Below are the code and all the weights of a small trained network. Each question names an input and a class and asks about switching units off, where a switched-off unit gives its printed mean instead of its output.

import numpy as np


def w(rows, s, z=0):
    codes = np.array(rows[::2]) - 128.0
    scale = np.full(codes.shape[1], s)
    scale[-1] = z or s
    return codes * scale


def f(y):
    return np.maximum(y, 0)


def log_softmax(a):
    a = a - a.max(-1, keepdims=True)
    return a - np.log(np.exp(a).sum(-1, keepdims=True))


def net(x, mask):
    res = np.array(x, float).reshape(1, 8) / 4 @ E
    y = f(res @ A[0][:, :-1].T + A[0][:, -1])
    res = res + np.where(mask, y, B[0][:, -1]) @ B[0][:, :-1]
    return log_softmax(res[-1] @ U[:, :-1].T + U[:, -1])


A, B = {}, {}
E = w([
[129,127,129,128,128],'x0',
[55,146,168,18,76],'x1',
[46,46,151,170,156],'x2',
[190,43,144,124,39],'x3',
[128,127,129,128,129],'x4',
[131,126,130,127,125],'x5',
[135,85,1,63,175],'x6',
[74,167,48,178,41],'x7',
],0.0083)
A[0] = w([
[152,152,177,219,111,77],'N1',
[60,157,106,167,59,109],'N2',
[214,169,72,198,182,79],'N3',
[102,163,134,137,149,74],'N4',
[72,130,134,58,111,29],'N5',
[145,118,175,97,186,10],'N6',
[149,104,125,111,108,61],'N7',
[129,169,113,173,194,114],'N8',
[109,138,84,156,96,28],'N9',
[96,150,90,170,79,32],'N10',
[109,136,121,42,124,147],'N11',
[151,25,101,127,61,125],'N12',
[105,73,60,54,149,33],'N13',
[162,118,58,107,158,74],'N14',
[72,73,131,155,159,223],'N15',
[158,103,166,104,176,2],'N16',
[161,114,91,210,139,28],'N17',
[169,37,131,114,36,57],'N18',
[53,41,150,131,143,134],'N19',
[152,104,121,195,180,63],'N20',
[140,203,206,140,79,85],'N21',
[117,76,32,102,138,84],'N22',
[68,146,148,35,55,25],'N23',
[111,141,103,146,109,41],'N24',
[115,124,160,42,133,123],'N25',
[70,201,105,114,227,116],'N26',
[136,122,175,89,191,82],'N27',
[153,109,165,121,83,109],'N28',
[251,222,98,80,123,174],'N29',
[80,58,135,172,153,30],'N30',
[119,133,114,138,110,83],'N31',
[85,176,89,167,66,95],'N32',
[121,146,187,181,114,42],'N33',
[187,116,200,129,214,106],'N34',
[171,77,128,131,63,45],'N35',
[126,126,121,126,134,68],'N36',
[110,184,107,141,161,90],'N37',
[99,148,61,195,77,54],'N38',
[175,75,109,210,162,104],'N39',
[100,123,83,158,111,132],'N40',
[141,101,60,107,147,15],'N41',
[81,158,139,100,159,111],'N42',
[80,157,134,121,170,71],'N43',
[179,98,186,87,156,54],'N44',
[135,90,143,89,82,116],'N45',
[112,154,193,169,95,11],'N46',
[79,226,148,144,164,85],'N47',
[107,82,108,151,166,151],'N48',
],0.012,0.0085)
B[0] = w([
[58,165,170,103,163,205],'N1',
[171,116,113,63,149,207],'N2',
[21,42,166,122,45,220],'N3',
[142,127,102,155,154,145],'N4',
[36,13,130,135,68,161],'N5',
[153,48,69,61,158,146],'N6',
[97,137,80,146,161,136],'N7',
[146,83,119,164,127,193],'N8',
[153,66,106,58,154,142],'N9',
[172,98,93,61,153,157],'N10',
[98,107,182,153,89,196],'N11',
[171,116,103,192,158,215],'N12',
[78,187,227,110,199,176],'N13',
[96,184,221,117,167,170],'N14',
[165,226,98,126,47,245],'N15',
[132,87,73,44,189,142],'N16',
[73,51,145,118,95,174],'N17',
[119,119,76,178,192,201],'N18',
[159,255,74,113,71,215],'N19',
[93,91,134,112,93,182],'N20',
[64,149,151,121,151,201],'N21',
[95,183,209,107,192,192],'N22',
[50,45,125,143,101,192],'N23',
[108,111,97,94,159,134],'N24',
[101,75,131,139,76,186],'N25',
[167,102,92,194,146,225],'N26',
[145,86,94,89,130,167],'N27',
[119,170,111,169,166,172],'N28',
[130,254,60,137,61,254],'N29',
[87,214,55,117,89,167],'N30',
[156,117,130,114,126,133],'N31',
[192,88,131,53,168,196],'N32',
[85,196,170,100,178,168],'N33',
[139,102,85,49,129,209],'N34',
[123,84,64,187,192,168],'N35',
[133,123,149,141,133,128],'N36',
[154,119,90,174,146,167],'N37',
[163,95,89,53,146,183],'N38',
[59,66,145,123,77,219],'N39',
[152,127,144,103,121,177],'N40',
[49,159,229,106,216,149],'N41',
[132,83,78,190,129,169],'N42',
[154,98,90,171,152,156],'N43',
[164,125,55,85,152,164],'N44',
[127,113,109,176,142,174],'N45',
[70,178,223,97,205,162],'N46',
[143,105,97,171,150,194],'N47',
[136,187,156,131,83,192],'N48',
],0.0077,0.0098)
U = w([
[138,109,151,114,145,249],'0',
[47,41,148,109,98,81],'1',
[74,158,192,84,240,85],'2',
[181,71,96,2,186,71],'3',
[128,195,87,118,82,60],'4',
[147,70,102,229,219,93],'5',
[159,111,172,116,129,224],'6',
],0.0087,0.017)

Each question gives the input, the list of numbers given to net, and the class t.
The units are the neurons (one row each of A and B). Each row of codes is followed by its name. A weight is (code - 128) times the scale printed after its matrix; where a second scale follows, it is the last column's (A, B and U).
mask holds one flag per neuron, in row order. A switched-off neuron (its flag False) gives its mean, the last column of its row in B, instead of its output. The means were averaged over made-up inputs and are rounded, as every weight is.
A unit's drop is (log p(t) with every unit on - log p(t) with that unit switched off) / (log p(t) with every unit on - log p(t) with every unit switched off).
The circuit of an input: a set's keep is (log p(t) with only the set's units on - log p(t) with every unit switched off) / (log p(t) with every unit on - log p(t) with every unit switched off). Starting from the 12 units with the biggest drops (on a tie, the unit counted first), units are removed one at a time, each time the one whose removal leaves the highest keep (on an exact tie, the one counted first), for as long as the keep stays at least 0.8.
units of the circuit, in order: the units of the circuit, biggest drop first
most important unit: the unit with the biggest drop
k most important neurons: the k neurons with the biggest drops, biggest first
input [4,3,6,-6,6,3,-8,8], class 2: units of the circuit, in order => (N46)
input [-3,6,1,-8,8,-2,6,3], class 5: units of the circuit, in order => (N26; N42)
input [0,6,-7,-1,-7,2,0,7], class 3: units of the circuit, in order => (N32; N2)
input [3,0,-8,-1,-4,2,-8,3], class 2: units of the circuit, in order => (N21; N46)
input [-1,-4,1,6,3,1,2,-1], class 5: units of the circuit, in order => (N12; N18)
input [5,-4,8,-3,6,-3,-6,-5], class 4: units of the circuit, in order => (N15; N19)
input [0,-4,-4,-8,8,-2,7,-1], class 5: 4 most important neurons => (N26; N8; N37; N1)
input [-7,2,2,3,-4,-5,6,-5], class 2: units of the circuit, in order => (N13; N22)
input [-6,-5,4,8,8,-4,-3,6], class 5: 3 most important neurons => (N12; N18; N35)
input [-3,-4,-3,-5,3,3,6,5], class 2: units of the circuit, in order => (N22; N14)
input [1,-5,-6,8,4,1,-3,0], class 5: units of the circuit, in order => (N35; N18)
input [2,3,-8,1,-5,-1,-8,-4], class 2: 4 most important neurons => (N21; N46; N15; N19)
input [-3,-2,8,7,-2,-7,7,2], class 4: 3 most important neurons => (N19; N15; N30)
input [6,-2,-8,-8,-2,2,5,-5], class 4: most important unit => N29
input [6,7,-5,3,4,-5,4,3], class 1: 2 most important neurons => (N23; N5)
input [7,-3,5,3,2,-2,-1,3], class 4: 3 most important neurons => (N15; N19; N30)
input [6,-8,5,8,-8,-5,8,-4], class 1: 3 most important neurons => (N39; N3; N17)
input [2,-5,7,-2,-7,2,3,1], class 4: 4 most important neurons => (N15; N19; N30; N48)
input [-3,2,7,1,3,2,0,5], class 4: units of the circuit, in order => (N19; N15)
input [-1,-8,8,-2,0,1,8,2], class 1: 4 most important neurons => (N39; N3; N17; N20)
input [-7,-5,-4,-1,2,-7,-8,-7], class 2: units of the circuit, in order => (N1; N33)
input [-8,-8,4,-7,-3,1,6,5], class 1: most important neuron => (N3)
